Here is a tiny trained network, its code and every weight. The questions are about switching its units off for an input and a class, where a switched-off unit gives its printed mean instead of its output.

import numpy as np


def w(rows, s, z=0):
    codes = np.array(rows[::2]) - 128.0
    scale = np.full(codes.shape[1], s)
    scale[-1] = z or s
    return codes * scale


def norm(h):
    return h / np.sqrt((h * h).mean(-1, keepdims=True) + 1e-5)


def f(y):
    return y / 2 * (1 + np.tanh(0.7978845608 * (y + 0.044715 * y**3)))


def log_softmax(a):
    a = a - a.max(-1, keepdims=True)
    return a - np.log(np.exp(a).sum(-1, keepdims=True))


def net(x, mask):
    res = np.array(x, float).reshape(1, 4) / 4 @ E
    u = 0
    for l in range(2):
        y = f(norm(res) @ A[l][:, :-1].T + A[l][:, -1])
        res = res + np.where(mask[u : u + 4], y, B[l][:, -1]) @ B[l][:, :-1]
        u += 4
    return log_softmax(norm(res)[-1] @ U[:, :-1].T + U[:, -1])


A, B = {}, {}
E = w([
[169,250,109,115,203,1,116,14,241],'x0',
[112,138,74,86,86,203,181,170,83],'x1',
[86,30,96,159,169,74,160,173,12],'x2',
[126,15,211,216,235,19,104,186,68],'x3',
],0.0036)
A[0] = w([
[114,1,145,174,171,92,140,168,7,31],'L0N1',
[151,119,152,150,166,68,74,110,188,26],'L0N2',
[112,75,101,124,66,213,119,186,100,19],'L0N3',
[155,183,117,93,78,153,102,83,174,4],'L0N4',
],0.005,0.0035)
B[0] = w([
[129,100,2,124,171,48,116,202,62,254],'L0N1',
[154,160,237,196,103,153,133,103,130,154],'L0N2',
[155,96,233,111,119,162,65,96,124,177],'L0N3',
[77,125,68,155,150,111,185,164,85,154],'L0N4',
],0.0068,0.0055)
A[1] = w([
[96,21,152,195,133,87,106,210,69,54],'L1N1',
[159,148,88,116,174,18,119,113,136,4],'L1N2',
[143,108,171,158,228,1,74,85,215,115],'L1N3',
[105,10,98,147,211,55,146,174,13,94],'L1N4',
],0.0048,0.0035)
B[1] = w([
[112,140,42,98,159,34,113,148,109,200],'L1N1',
[142,97,153,154,76,208,85,171,66,147],'L1N2',
[153,124,253,212,179,118,134,104,71,200],'L1N3',
[157,59,31,39,111,57,32,215,84,254],'L1N4',
],0.0056,0.0069)
U = w([
[107,197,12,104,131,118,174,102,203,48],'0',
[140,41,80,129,161,58,69,223,69,255],'1',
[116,72,190,109,59,239,113,154,118,74],'2',
[156,166,239,221,183,81,128,72,142,95],'3',
],0.011,0.0021)

Each question gives the input, the list of numbers given to net, and the class t.
The units are the neurons (one row each of A and B). Each row of codes is followed by its name. A weight is (code - 128) times the scale printed after its matrix; where a second scale follows, it is the last column's (A, B and U).
mask holds one flag per neuron, layer by layer. A switched-off neuron (its flag False) gives its mean, the last column of its row in B, instead of its output. The means were averaged over made-up inputs and are rounded, as every weight is.
A unit's drop is (log p(t) with every unit on - log p(t) with that unit switched off) / (log p(t) with every unit on - log p(t) with every unit switched off).
unit that matters most: the unit with the biggest drop
top k neurons: the k neurons with the biggest drops, biggest first
k most important neurons of layer l: the k neurons of layer l with the biggest drops, biggest first
drop when u is switched off: that unit's drop, to one decimal
input [-1,-3,-5,6], class 3: unit that matters most => L0N2
input [1,5,6,-6], class 2: 2 most important neurons of layer 1 => L1N1; L1N4
input [2,-8,1,-7], class 0: 2 most important neurons of layer 0 => L0N4; L0N3
input [-6,8,7,-6], class 2: 2 most important neurons of layer 0 => L0N1; L0N3
input [0,7,-5,1], class 2: top 2 neurons => L0N1; L1N1
input [-6,7,2,-3], class 2: 2 most important neurons of layer 0 => L0N1; L0N3
input [-3,-5,-6,-4], class 0: drop when L0N3 is switched off => 0.1
input [-8,-5,3,-6], class 2: drop when L0N1 is switched off => 0.3
input [8,-5,4,-4], class 3: drop when L1N3 is switched off => 0.0
input [1,-6,4,-7], class 0: top 2 neurons => L0N1; L1N4
